Below are the code and all the weights of a small trained network. Each question names an input and a target symbol and asks about switching units off, where a switched-off unit gives its printed mean instead of its output.

import numpy as np


def w(rows, s, z=0):
    codes = np.array(rows[::2]) - 128.0
    scale = np.full(codes.shape[1], s)
    scale[-1] = z or s
    return codes * scale


def f(y):
    return y / 2 * (1 + np.tanh(0.7978845608 * (y + 0.044715 * y**3)))


def softmax(a):
    e = np.exp(a - a.max(-1, keepdims=True))
    return e / e.sum(-1, keepdims=True)


def log_softmax(a):
    a = a - a.max(-1, keepdims=True)
    return a - np.log(np.exp(a).sum(-1, keepdims=True))


def net(x, mask):
    ids = ['βγδεζθξστψω'.index(c) for c in x.split()]
    T = len(ids)
    res = E[ids] + P[:T]
    u = 0
    for l in range(3):
        r = res
        for j in range(2):
            rows = slice(4 * j, 4 * j + 4)
            q, k, v = (r @ M[l][rows].T for M in (Q, K, V))
            z = softmax(np.where(np.tri(T) > 0, q @ k.T / 4**0.5, -1e9)) @ v
            o = O[l][rows]
            res = res + np.where(mask[u + j], z, o[:, -1]) @ o[:, :-1]
        u += 2
        y = f(res @ A[l][:, :-1].T + A[l][:, -1])
        res = res + np.where(mask[u : u + 4], y, B[l][:, -1]) @ B[l][:, :-1]
        u += 4
    return log_softmax(res[-1] @ U[:, :-1].T + U[:, -1])


Q, K, V, O, A, B = {}, {}, {}, {}, {}, {}
E = w([
[85,134,136,69,227,112],'β',
[68,198,115,63,162,33],'γ',
[170,69,82,75,137,254],'δ',
[205,124,82,157,51,115],'ε',
[134,97,169,92,225,175],'ζ',
[100,127,44,26,131,167],'θ',
[157,34,47,160,128,69],'ξ',
[156,211,213,130,170,97],'σ',
[159,127,55,142,60,42],'τ',
[218,58,192,189,116,110],'ψ',
[177,210,198,97,167,239],'ω',
],0.0062)
P = w([
[51,123,131,167,95,134],'0',
[100,174,120,75,191,188],'1',
[163,136,117,125,126,118],'2',
[162,120,126,108,134,116],'3',
[180,127,119,110,142,111],'4',
[195,127,117,100,145,101],'5',
[210,124,113,96,155,93],'6',
[227,126,112,92,162,80],'7',
[239,127,106,83,166,70],'8',
[254,134,87,72,163,70],'9',
],0.0071)
Q[0] = w([
[11,227,173,3,198,243],'0.h1',
[72,140,143,104,127,176],'0.h1',
[40,199,162,11,227,219],'0.h1',
[214,67,100,206,103,27],'0.h1',
[76,118,133,244,44,108],'0.h2',
[192,128,116,4,227,134],'0.h2',
[87,155,100,216,27,108],'0.h2',
[176,132,140,21,231,120],'0.h2',
],0.0052)
K[0] = w([
[29,179,136,86,152,177],'0.h1',
[86,136,132,125,121,155],'0.h1',
[17,185,144,57,171,158],'0.h1',
[232,100,121,147,111,84],'0.h1',
[2,156,148,154,128,176],'0.h2',
[205,114,109,98,126,95],'0.h2',
[26,160,119,168,91,150],'0.h2',
[244,133,123,88,146,82],'0.h2',
],0.0069)
V[0] = w([
[85,182,103,104,102,146],'0.h1',
[73,123,180,158,133,142],'0.h1',
[187,147,133,127,85,138],'0.h1',
[182,146,138,112,128,111],'0.h1',
[211,94,132,117,165,113],'0.h2',
[100,110,83,115,146,98],'0.h2',
[191,168,80,82,142,93],'0.h2',
[254,135,103,71,168,92],'0.h2',
],0.0076)
O[0] = w([
[19,200,152,85,104,155,126],'0.h1',
[44,119,170,190,208,180,78],'0.h1',
[191,169,111,157,66,119,132],'0.h1',
[210,158,118,128,111,101,162],'0.h1',
[239,121,135,73,195,140,185],'0.h2',
[67,82,121,74,130,85,145],'0.h2',
[197,182,129,24,136,94,216],'0.h2',
[253,159,138,34,170,115,251],'0.h2',
],0.0052,0.0029)
A[0] = w([
[183,177,177,20,204,116,253],'0.n1',
[211,42,42,229,2,3,220],'0.n2',
[163,72,159,163,142,221,191],'0.n3',
[193,116,78,60,139,93,199],'0.n4',
],0.0052,0.0037)
B[0] = w([
[180,169,158,56,213,135,255],'0.n1',
[151,76,195,173,2,104,177],'0.n2',
[188,94,147,163,151,194,135],'0.n3',
[211,132,133,59,117,110,218],'0.n4',
],0.0061,0.0098)
Q[1] = w([
[173,94,143,168,57,95],'1.h1',
[65,184,100,89,233,204],'1.h1',
[197,49,179,188,5,28],'1.h1',
[113,146,118,88,182,155],'1.h1',
[68,189,99,67,254,220],'1.h2',
[175,70,149,175,44,78],'1.h2',
[205,66,156,181,13,30],'1.h2',
[128,108,129,155,68,124],'1.h2',
],0.0098)
K[1] = w([
[225,151,95,16,185,83],'1.h1',
[11,93,159,242,74,177],'1.h1',
[245,171,80,5,191,79],'1.h1',
[46,119,142,255,44,138],'1.h1',
[37,122,141,211,75,165],'1.h2',
[207,139,103,45,169,85],'1.h2',
[205,129,113,58,169,82],'1.h2',
[169,158,126,72,194,144],'1.h2',
],0.0069)
V[1] = w([
[81,201,84,120,83,10],'1.h1',
[103,77,2,48,84,96],'1.h1',
[124,159,175,158,172,8],'1.h1',
[155,199,205,177,113,183],'1.h1',
[106,129,154,103,234,106],'1.h2',
[87,165,135,166,115,75],'1.h2',
[69,122,118,66,222,126],'1.h2',
[65,191,78,79,96,70],'1.h2',
],0.0083)
O[1] = w([
[205,159,173,227,127,90,116],'1.h1',
[146,159,240,160,51,196,3],'1.h1',
[197,42,142,191,176,23,164],'1.h1',
[108,162,1,103,182,58,160],'1.h1',
[101,67,185,120,207,119,150],'1.h2',
[170,126,105,189,155,115,233],'1.h2',
[98,93,225,141,214,167,171],'1.h2',
[179,178,218,217,161,129,130],'1.h2',
],0.0075,0.0015)
A[1] = w([
[110,189,113,39,40,92,200],'1.n1',
[159,80,180,86,159,208,255],'1.n2',
[116,50,3,121,243,77,222],'1.n3',
[137,134,154,214,226,93,145],'1.n4',
],0.0049,0.0032)
B[1] = w([
[149,133,63,36,95,230,231],'1.n1',
[75,196,186,108,159,142,237],'1.n2',
[56,188,72,82,167,2,254],'1.n3',
[165,104,73,183,80,114,195],'1.n4',
],0.0053,0.0079)
Q[2] = w([
[105,138,124,139,122,142],'2.h1',
[116,139,127,155,121,145],'2.h1',
[113,129,124,133,108,135],'2.h1',
[132,117,141,119,150,110],'2.h1',
[144,9,161,110,49,104],'2.h2',
[106,64,133,118,104,113],'2.h2',
[117,51,142,118,125,103],'2.h2',
[115,121,155,114,107,154],'2.h2',
],0.012)
K[2] = w([
[92,107,130,187,107,139],'2.h1',
[42,115,101,163,104,126],'2.h1',
[110,93,155,154,86,126],'2.h1',
[144,195,146,115,167,103],'2.h1',
[222,64,193,1,144,66],'2.h2',
[201,136,141,30,149,129],'2.h2',
[224,146,179,54,177,134],'2.h2',
[80,106,175,66,75,145],'2.h2',
],0.0056)
V[2] = w([
[153,127,137,107,152,136],'2.h1',
[150,141,129,106,155,135],'2.h1',
[176,161,127,108,161,132],'2.h1',
[89,108,125,152,97,124],'2.h1',
[148,94,139,166,144,50],'2.h2',
[137,225,125,83,136,169],'2.h2',
[184,255,137,125,112,118],'2.h2',
[142,48,107,144,69,121],'2.h2',
],0.009)
O[2] = w([
[102,119,125,163,104,139,189],'2.h1',
[85,119,132,178,111,132,208],'2.h1',
[64,114,120,171,124,140,255],'2.h1',
[189,145,128,76,145,113,20],'2.h1',
[196,93,155,168,163,77,154],'2.h2',
[49,187,81,135,133,145,102],'2.h2',
[123,254,96,216,127,92,108],'2.h2',
[233,124,131,91,99,167,138],'2.h2',
],0.0072,0.01)
A[2] = w([
[222,161,154,246,164,133,24],'2.n1',
[91,223,23,67,133,134,61],'2.n2',
[101,204,28,65,103,139,65],'2.n3',
[228,164,160,253,158,134,4],'2.n4',
],0.005,0.003)
B[2] = w([
[45,91,103,76,5,66,224],'2.n1',
[137,53,154,236,99,185,255],'2.n2',
[163,48,151,230,122,164,250],'2.n3',
[30,96,105,77,1,67,229],'2.n4',
],0.0054,0.011)
U = w([
[180,65,207,198,196,165,176],'β',
[111,75,167,166,87,96,28],'γ',
[84,110,151,124,84,194,27],'δ',
[182,142,118,221,133,152,142],'ε',
[64,132,120,1,125,105,119],'ζ',
[94,225,184,146,139,144,254],'θ',
[205,142,141,50,123,152,149],'ξ',
[160,161,90,147,192,53,225],'σ',
[122,199,78,79,81,94,147],'τ',
[167,65,71,107,115,129,42],'ψ',
[62,127,87,208,148,113,114],'ω',
],0.0045,0.0038)

Each question gives the input, a string of symbols that net reads in full, and the target symbol t.
The units are the heads (4 rows each of Q, K, V and O) and the neurons (one row each of A and B). Each row of codes is followed by its name. A weight is (code - 128) times the scale printed after its matrix; where a second scale follows, it is the last column's (O, A, B and U).
mask holds one flag per unit, layer by layer, with each layer's heads first. A switched-off unit (its flag False) gives its mean, the last column of its rows in O or B, instead of its output. The means were averaged over made-up inputs and are rounded, as every weight is.
A unit's drop is (log p(t) with every unit on - log p(t) with that unit switched off) / (log p(t) with every unit on - log p(t) with every unit switched off).
The circuit of an input: a set's keep is (log p(t) with only the set's units on - log p(t) with every unit switched off) / (log p(t) with every unit on - log p(t) with every unit switched off). Starting from the 12 units with the biggest drops (on a tie, the unit counted first), units are removed one at a time, each time the one whose removal leaves the highest keep (on an exact tie, the one counted first), for as long as the keep stays at least 0.8.
units of the circuit, in order: the units of the circuit, biggest drop first
unit that matters most: the unit with the biggest drop
k most important neurons: the k neurons with the biggest drops, biggest first
top k neurons in layer l: the k neurons of layer l with the biggest drops, biggest first
heads that matter: for each layer, one digit per head in row order, 1 if its drop is at least 0.15 and else 0, layers parted by /
input β ω θ β ζ, target β: units of the circuit, in order -> (0.h1 1.h2 0.n2 2.n4)
input θ ψ σ ζ γ θ β δ θ, target θ: heads that matter -> 00 / 11 / 01
input γ δ δ ω ε, target ω: 3 most important neurons -> (0.n2 0.n1 1.n3)
input τ τ γ ψ γ τ ε γ σ σ, target τ: unit that matters most -> 1.h2
input τ γ γ ξ δ, target τ: heads that matter -> 01 / 11 / 01
input γ ζ β σ σ τ γ β ζ σ, target γ: 2 most important neurons -> (0.n1 2.n4)
input ε β ψ ε ζ ω ω δ σ, target ε: top 2 neurons in layer 0 -> (0.n1 0.n2)
input ξ σ ψ τ σ δ, target ξ: 2 most important neurons -> (0.n1 0.n2)
input ψ δ ε θ β ε, target β: heads that matter -> 11 / 11 / 00
input ω ζ θ ψ θ δ γ ζ γ ψ, target γ: top 2 neurons in layer 2 -> (2.n4 2.n1)
input β τ β σ, target β: units of the circuit, in order -> (0.h1 1.h2 0.n2 2.n4)
input δ ξ ε ω τ, target ω: top 2 neurons in layer 2 -> (2.n2 2.n3)
input ζ δ γ ζ δ θ ω δ, target ζ: units of the circuit, in order -> (2.h2 1.h1 0.h1 1.h2)
input δ ω σ τ, target σ: unit that matters most -> 0.h2
input ζ σ σ δ ω ω σ, target ζ: units of the circuit, in order -> (1.h1 2.h2 0.h1 1.h2)
input γ δ ζ γ ζ θ β ψ β ζ, target γ: heads that matter -> 01 / 11 / 11
input ψ ξ ε γ γ ω ω ξ, target ω: top 2 neurons in layer 1 -> (1.n3 1.n1)
input β θ τ θ τ δ σ, target β: 2 most important neurons -> (0.n2 0.n4)
input ε σ ψ ψ ξ τ σ γ γ δ, target ε: top 2 neurons in layer 0 -> (0.n1 0.n2)
input γ ζ ω ξ ψ σ δ ζ, target γ: heads that matter -> 01 / 11 / 01
input ψ σ ζ ζ τ ω γ τ, target γ: top neuron in layer 1 -> (1.n1)
input τ θ θ τ ζ θ τ, target θ: heads that matter -> 00 / 11 / 01
input ω β ψ ξ τ τ, target τ: top 2 neurons in layer 1 -> (1.n2 1.n3)
input θ θ θ ζ ε θ ω θ ε γ, target θ: top 2 neurons in layer 0 -> (0.n1 0.n2)
input ζ σ β ψ, target β: top 2 neurons in layer 0 -> (0.n2 0.n1)
input γ θ γ τ θ γ ξ, target γ: 4 most important neurons -> (0.n2 0.n1 2.n4 2.n1)
input β γ ω θ ψ, target θ: heads that matter -> 01 / 10 / 01
input ζ θ γ ω ε τ ξ γ, target ζ: heads that matter -> 11 / 11 / 01
input τ β β, target τ: heads that matter -> 01 / 11 / 01
